Below are the code and all the weights of a small trained network. Each question names an input and a class and asks about switching units off, where a switched-off unit gives its printed mean instead of its output.

import numpy as np


def w(rows, s, z=0):
    codes = np.array(rows[::2]) - 128.0
    scale = np.full(codes.shape[1], s)
    scale[-1] = z or s
    return codes * scale


def f(y):
    return np.maximum(y, 0)


def log_softmax(a):
    a = a - a.max(-1, keepdims=True)
    return a - np.log(np.exp(a).sum(-1, keepdims=True))


def net(x, mask):
    res = np.array(x, float).reshape(1, 7) / 4 @ E
    y = f(res @ A[0][:, :-1].T + A[0][:, -1])
    res = res + np.where(mask, y, B[0][:, -1]) @ B[0][:, :-1]
    return log_softmax(res[-1] @ U[:, :-1].T + U[:, -1])


A, B = {}, {}
E = w([
[124,117,135,126,136,149,118,118,120,118,128],'x0',
[177,171,176,60,160,175,88,148,91,248,13],'x1',
[192,185,122,200,220,137,70,120,157,98,186],'x2',
[107,124,253,112,142,53,88,213,78,58,143],'x3',
[86,169,240,255,60,148,123,51,140,142,80],'x4',
[199,112,156,115,130,60,158,22,39,135,180],'x5',
[108,47,215,143,221,137,191,146,178,237,195],'x6',
],0.0073)
A[0] = w([
[58,133,173,133,50,148,204,120,90,137,107,139],'neuron 1',
[234,131,153,80,154,108,135,70,53,96,173,187],'neuron 2',
[116,157,204,241,58,153,122,65,158,163,101,1],'neuron 3',
[99,91,115,147,66,127,178,123,200,63,231,43],'neuron 4',
[88,153,103,130,155,212,77,208,241,105,144,201],'neuron 5',
[194,85,23,2,184,117,144,191,115,108,192,38],'neuron 6',
[37,140,106,161,131,117,171,164,170,93,159,90],'neuron 7',
[196,109,150,117,111,74,161,83,67,147,180,59],'neuron 8',
[121,54,132,195,118,140,118,101,154,66,155,94],'neuron 9',
[143,64,145,135,160,127,146,154,144,153,142,35],'neuron 10',
[151,163,111,137,140,100,176,44,90,151,166,199],'neuron 11',
[95,187,92,100,88,167,88,161,98,77,121,84],'neuron 12',
[121,110,50,182,127,170,175,48,193,137,131,102],'neuron 13',
[152,171,152,197,186,167,66,99,128,113,188,131],'neuron 14',
[92,106,191,166,113,66,105,183,48,59,145,86],'neuron 15',
[108,60,193,155,199,116,190,150,163,178,161,68],'neuron 16',
[128,104,232,103,158,45,109,189,106,115,149,92],'neuron 17',
[93,171,220,165,118,145,137,70,136,95,140,110],'neuron 18',
[175,170,153,90,76,126,76,150,116,197,98,58],'neuron 19',
[174,155,90,139,83,134,73,126,112,39,87,60],'neuron 20',
[104,141,189,115,126,87,102,185,176,106,119,181],'neuron 21',
[67,63,149,26,48,108,208,141,89,184,105,147],'neuron 22',
[132,83,104,146,122,58,165,120,137,60,193,116],'neuron 23',
[139,196,137,127,175,150,80,120,133,139,175,59],'neuron 24',
[154,189,155,69,221,195,108,170,73,173,41,70],'neuron 25',
[161,100,171,116,160,97,175,153,166,161,146,90],'neuron 26',
[180,106,135,147,134,87,158,63,67,140,148,25],'neuron 27',
[228,216,147,142,208,133,87,152,167,151,174,137],'neuron 28',
[158,126,86,135,124,143,212,51,197,202,116,193],'neuron 29',
[97,99,157,142,162,153,163,155,146,149,130,77],'neuron 30',
[64,89,149,151,205,124,214,113,140,147,160,79],'neuron 31',
[132,74,111,56,176,128,114,157,132,104,160,45],'neuron 32',
[100,80,151,127,174,141,173,124,157,194,174,54],'neuron 33',
[113,157,167,114,155,129,134,151,109,130,94,60],'neuron 34',
[183,206,198,110,134,140,119,147,90,223,90,96],'neuron 35',
[143,135,181,137,168,160,161,144,212,176,183,178],'neuron 36',
[127,172,87,103,66,110,117,134,96,111,143,61],'neuron 37',
[75,150,84,173,105,77,178,124,124,62,168,52],'neuron 38',
[116,183,76,106,104,70,89,89,75,104,105,25],'neuron 39',
[155,181,126,177,180,104,130,116,138,126,116,199],'neuron 40',
],0.0087,0.0082)
B[0] = w([
[71,115,107,142,157,70,165,153,126,84,149,203],'neuron 1',
[98,71,115,185,70,136,107,198,188,163,105,235],'neuron 2',
[103,216,215,69,198,45,177,187,51,255,132,191],'neuron 3',
[160,94,164,47,181,165,148,40,146,154,133,196],'neuron 4',
[69,78,161,192,40,145,138,168,175,168,119,253],'neuron 5',
[85,230,185,106,197,68,150,175,52,238,129,233],'neuron 6',
[164,78,152,83,115,154,152,107,160,187,152,180],'neuron 7',
[84,115,195,166,74,207,160,165,182,134,105,181],'neuron 8',
[151,90,145,96,154,130,141,102,156,180,139,179],'neuron 9',
[164,188,156,146,110,99,118,118,100,114,84,149],'neuron 10',
[108,86,128,172,74,149,112,167,133,143,119,213],'neuron 11',
[152,141,161,179,94,111,115,114,123,105,71,181],'neuron 12',
[109,169,85,125,151,165,50,126,113,118,184,197],'neuron 13',
[107,112,105,128,165,106,194,148,135,63,136,201],'neuron 14',
[99,152,75,132,163,187,27,92,131,135,183,221],'neuron 15',
[176,161,130,151,82,123,113,83,124,85,55,208],'neuron 16',
[96,198,53,159,132,206,63,97,80,112,194,222],'neuron 17',
[106,159,110,110,142,76,134,179,58,201,133,194],'neuron 18',
[147,65,147,110,176,146,137,57,158,116,143,167],'neuron 19',
[196,173,158,169,90,64,98,82,139,93,80,188],'neuron 20',
[100,113,57,145,104,169,91,142,91,149,137,217],'neuron 21',
[69,128,81,175,184,106,191,130,191,20,148,242],'neuron 22',
[157,75,118,118,155,132,150,102,145,166,117,215],'neuron 23',
[110,160,128,111,170,131,172,126,172,83,131,152],'neuron 24',
[164,65,149,94,156,141,132,54,170,170,151,211],'neuron 25',
[168,136,131,157,95,92,101,114,138,103,113,173],'neuron 26',
[106,130,212,119,91,215,125,198,202,143,91,160],'neuron 27',
[56,127,113,140,154,108,201,108,170,48,145,212],'neuron 28',
[97,159,51,128,126,179,59,142,78,91,176,232],'neuron 29',
[154,144,166,167,91,122,115,128,124,107,67,159],'neuron 30',
[172,152,164,154,116,86,85,86,142,104,79,189],'neuron 31',
[120,161,146,148,124,91,151,151,73,191,129,170],'neuron 32',
[187,193,156,131,83,116,106,93,131,91,95,181],'neuron 33',
[149,124,132,115,146,173,130,115,147,151,135,145],'neuron 34',
[177,55,104,75,148,154,132,87,132,159,126,202],'neuron 35',
[176,126,108,154,97,86,96,125,103,82,89,220],'neuron 36',
[159,170,138,164,135,122,129,92,131,114,82,157],'neuron 37',
[174,87,169,74,166,153,154,58,150,160,82,181],'neuron 38',
[155,171,149,136,100,119,107,84,144,101,73,161],'neuron 39',
[100,91,105,134,129,106,170,153,103,82,152,196],'neuron 40',
],0.0075,0.011)
U = w([
[117,209,168,117,175,54,169,168,61,230,144,121],'0',
[216,178,146,162,73,70,101,72,120,60,73,99],'1',
[190,34,135,87,181,160,157,41,149,173,156,98],'2',
[127,72,80,156,102,84,131,145,98,122,155,253],'3',
[97,174,52,141,140,206,47,118,96,114,199,95],'4',
[85,76,167,171,43,168,149,207,175,159,115,96],'5',
[79,121,99,143,195,70,248,132,147,2,159,107],'6',
[195,120,125,24,62,180,157,235,66,49,171,122],'7',
],0.0084,0.02)

Each question gives the input, the list of numbers given to net, and the class t.
The units are the neurons (one row each of A and B). Each row of codes is followed by its name. A weight is (code - 128) times the scale printed after its matrix; where a second scale follows, it is the last column's (A, B and U).
mask holds one flag per neuron, in row order. A switched-off neuron (its flag False) gives its mean, the last column of its row in B, instead of its output. The means were averaged over made-up inputs and are rounded, as every weight is.
A unit's drop is (log p(t) with every unit on - log p(t) with that unit switched off) / (log p(t) with every unit on - log p(t) with every unit switched off).
The circuit of an input: a set's keep is (log p(t) with only the set's units on - log p(t) with every unit switched off) / (log p(t) with every unit on - log p(t) with every unit switched off). Starting from the 12 units with the biggest drops (on a tie, the unit counted first), units are removed one at a time, each time the one whose removal leaves the highest keep (on an exact tie, the one counted first), for as long as the keep stays at least 0.8.
units of the circuit, in order: the units of the circuit, biggest drop first
top k neurons: the k neurons with the biggest drops, biggest first
drop when u is switched off: that unit's drop, to one decimal
input [-5,6,8,-5,-4,-4,4], class 6: units of the circuit, in order	neuron 28
input [3,-2,0,8,-3,8,-8], class 1: top 3 neurons	neuron 20; neuron 39; neuron 29
input [-4,-1,-7,-5,-5,8,-8], class 1: top 3 neurons	neuron 39; neuron 20; neuron 37
input [-6,1,-2,-7,1,4,-7], class 1: top 2 neurons	neuron 20; neuron 39
input [-5,-5,8,1,2,-2,-2], class 6: top 2 neurons	neuron 14; neuron 28
input [5,-7,5,5,-1,-2,-6], class 2: units of the circuit, in order	neuron 38; neuron 4; neuron 23
input [-3,-4,6,5,2,8,7], class 5: top 2 neurons	neuron 2; neuron 8
input [-5,-5,-6,-2,5,7,-4], class 5: units of the circuit, in order	neuron 27; neuron 8
input [0,4,6,1,-2,6,2], class 5: units of the circuit, in order	neuron 2; neuron 8
input [-4,7,-3,3,-3,-4,-5], class 2: units of the circuit, in order	neuron 25; neuron 19
input [0,-7,0,7,-6,7,-7], class 1: top 3 neurons	neuron 20; neuron 39; neuron 37
input [3,-6,7,8,4,-1,1], class 4: top 4 neurons	neuron 15; neuron 17; neuron 21; neuron 22
input [-5,4,-3,4,4,7,-3], class 5: units of the circuit, in order	neuron 8; neuron 2
input [-2,6,-4,4,3,3,-2], class 2: top neuron	neuron 35
input [6,-1,1,-1,6,6,-5], class 0: top 3 neurons	neuron 3; neuron 18; neuron 5
input [5,-3,7,4,-7,7,-3], class 0: top 4 neurons	neuron 6; neuron 22; neuron 5; neuron 32
input [0,-5,3,2,5,-8,-2], class 5: top 2 neurons	neuron 5; neuron 6
input [-2,7,-1,5,-7,-3,-7], class 0: drop when neuron 16 is switched off	0.2
input [-3,7,6,-1,-8,-6,7], class 0: drop when neuron 11 is switched off	0.0
input [8,8,6,5,-6,-5,-7], class 2: units of the circuit, in order	neuron 25
input [3,-1,-2,-5,-2,-1,-1], class 4: drop when neuron 15 is switched off	-0.1
input [-2,6,-6,0,-2,-3,-3], class 2: units of the circuit, in order	neuron 25; neuron 19
